Here is a tiny trained network, its code and every weight. The questions are about switching its units off for an input and a target symbol, where a switched-off unit gives its printed mean instead of its output.

import numpy as np


def w(rows, s, z=0):
    codes = np.array(rows[::2]) - 128.0
    scale = np.full(codes.shape[1], s)
    scale[-1] = z or s
    return codes * scale


def norm(h):
    return h / np.sqrt((h * h).mean(-1, keepdims=True) + 1e-5)


def f(y):
    return np.maximum(y, 0)


def softmax(a):
    e = np.exp(a - a.max(-1, keepdims=True))
    return e / e.sum(-1, keepdims=True)


def log_softmax(a):
    a = a - a.max(-1, keepdims=True)
    return a - np.log(np.exp(a).sum(-1, keepdims=True))


def net(x, mask):
    ids = ['αγζθλτφψω'.index(c) for c in x.split()]
    T = len(ids)
    res = E[ids] + P[:T]
    r = norm(res)
    for j in range(2):
        rows = slice(3 * j, 3 * j + 3)
        q, k, v = (r @ M[0][rows].T for M in (Q, K, V))
        z = softmax(np.where(np.tri(T) > 0, q @ k.T / 3**0.5, -1e9)) @ v
        o = O[0][rows]
        res = res + np.where(mask[j], z, o[:, -1]) @ o[:, :-1]
    y = f(norm(res) @ A[0][:, :-1].T + A[0][:, -1])
    res = res + np.where(mask[2:14], y, B[0][:, -1]) @ B[0][:, :-1]
    return log_softmax(norm(res)[-1] @ U[:, :-1].T + U[:, -1])


Q, K, V, O, A, B = {}, {}, {}, {}, {}, {}
E = w([
[164,178,134,76],'α',
[71,141,74,121],'γ',
[93,101,131,170],'ζ',
[99,112,93,201],'θ',
[90,53,161,15],'λ',
[97,102,63,88],'τ',
[52,123,82,75],'φ',
[88,150,29,172],'ψ',
[10,111,121,100],'ω',
],0.013)
P = w([
[220,165,194,188],'0',
[52,38,79,106],'1',
[37,17,58,128],'2',
[33,1,38,123],'3',
[92,97,103,60],'4',
[90,89,79,107],'5',
[111,84,73,122],'6',
[64,43,90,95],'7',
[54,36,90,107],'8',
[62,14,89,74],'9',
],0.0086)
Q[0] = w([
[130,2,109,159],'head 1',
[126,210,104,46],'head 1',
[184,210,128,152],'head 1',
[118,157,100,179],'head 2',
[98,49,42,178],'head 2',
[91,24,105,95],'head 2',
],0.0082)
K[0] = w([
[199,249,157,109],'head 1',
[177,113,133,132],'head 1',
[114,38,86,87],'head 1',
[55,253,151,85],'head 2',
[179,117,221,170],'head 2',
[160,238,115,198],'head 2',
],0.0066)
V[0] = w([
[159,7,213,136],'head 1',
[159,42,144,142],'head 1',
[115,82,128,93],'head 1',
[252,73,96,177],'head 2',
[162,63,48,98],'head 2',
[122,124,138,202],'head 2',
],0.017)
O[0] = w([
[113,33,174,159,47],'head 1',
[80,89,147,210,80],'head 1',
[154,103,132,176,146],'head 1',
[7,111,72,149,2],'head 2',
[128,164,58,194,92],'head 2',
[60,158,180,91,201],'head 2',
],0.014,0.0052)
A[0] = w([
[198,189,149,185,253],'neuron 1',
[154,48,134,168,37],'neuron 2',
[16,163,9,137,238],'neuron 3',
[191,126,241,106,245],'neuron 4',
[113,191,166,171,207],'neuron 5',
[103,47,150,207,95],'neuron 6',
[86,188,212,128,184],'neuron 7',
[130,32,136,152,200],'neuron 8',
[123,17,81,163,116],'neuron 9',
[95,124,139,60,120],'neuron 10',
[47,138,126,164,133],'neuron 11',
[136,106,149,90,51],'neuron 12',
],0.014,0.0033)
B[0] = w([
[126,102,76,162,177],'neuron 1',
[73,255,212,163,144],'neuron 2',
[169,73,132,123,251],'neuron 3',
[165,85,59,188,220],'neuron 4',
[93,95,100,77,138],'neuron 5',
[171,176,125,127,158],'neuron 6',
[103,88,112,97,159],'neuron 7',
[156,176,152,175,163],'neuron 8',
[139,150,146,151,164],'neuron 9',
[149,114,130,104,169],'neuron 10',
[145,108,139,155,177],'neuron 11',
[113,95,131,153,145],'neuron 12',
],0.013,0.014)
U = w([
[80,125,44,60,5],'α',
[173,244,109,75,54],'γ',
[39,115,89,217,193],'ζ',
[53,91,209,152,83],'θ',
[111,204,220,227,95],'λ',
[47,146,85,173,253],'τ',
[239,113,172,132,104],'φ',
[72,215,89,68,125],'ψ',
[178,78,171,95,242],'ω',
],0.011,0.0042)

Each question gives the input, a string of symbols that net reads in full, and the target symbol t.
The units are the heads (3 rows each of Q, K, V and O) and the neurons (one row each of A and B). Each row of codes is followed by its name. A weight is (code - 128) times the scale printed after its matrix; where a second scale follows, it is the last column's (O, A, B and U).
mask holds one flag per unit, heads first, then neurons. A switched-off unit (its flag False) gives its mean, the last column of its rows in O or B, instead of its output. The means were averaged over made-up inputs and are rounded, as every weight is.
A unit's drop is (log p(t) with every unit on - log p(t) with that unit switched off) / (log p(t) with every unit on - log p(t) with every unit switched off).
The circuit of an input: a set's keep is (log p(t) with only the set's units on - log p(t) with every unit switched off) / (log p(t) with every unit on - log p(t) with every unit switched off). Starting from the 12 units with the biggest drops (on a tie, the unit counted first), units are removed one at a time, each time the one whose removal leaves the highest keep (on an exact tie, the one counted first), for as long as the keep stays at least 0.8.
units of the circuit, in order: the units of the circuit, biggest drop first
most important unit: the unit with the biggest drop
which heads matter: for each layer, one digit per head in row order, 1 if its drop is at least 0.15 and else 0, layers parted by /
drop when u is switched off: that unit's drop, to one decimal
input ζ φ φ ω ζ ω φ φ, target θ: units of the circuit, in order : head 2; head 1
input τ τ ω α, target τ: most important unit : head 2
input ψ γ ω, target α: units of the circuit, in order : head 1; head 2; neuron 3
input τ λ φ, target τ: which heads matter : 01
input τ φ τ ω λ, target ζ: which heads matter : 01
input ζ τ φ α ω τ φ, target θ: which heads matter : 11
input λ ω γ α φ, target λ: which heads matter : 10
input φ θ ω ω ω ω φ ψ τ τ, target γ: which heads matter : 10
input τ ω φ ψ ψ, target ζ: which heads matter : 01
input γ τ τ, target ψ: which heads matter : 10
input ψ λ τ ζ α ω α ω ω τ, target α: units of the circuit, in order : head 1; head 2
input τ τ τ γ ψ ω ζ ζ φ, target ζ: which heads matter : 01
input γ ω ω τ θ ω τ φ, target ψ: which heads matter : 10
input ζ ζ φ ω α τ ω θ ζ ω, target θ: which heads matter : 11
input λ ω τ, target λ: most important unit : head 1
input ψ τ ψ, target α: units of the circuit, in order : head 1; head 2; neuron 3; neuron 4
input φ ζ ζ ω ζ, target γ: drop when head 1 is switched off : 0.7
input τ ω ζ φ τ φ ω ω ζ τ, target ζ: drop when head 1 is switched off : 0.1
input ζ ω ω τ ζ, target θ: drop when neuron 5 is switched off : 0.0
input τ φ τ τ, target τ: drop when head 2 is switched off : 2.5
input φ ω γ ω ω θ, target γ: units of the circuit, in order : head 1
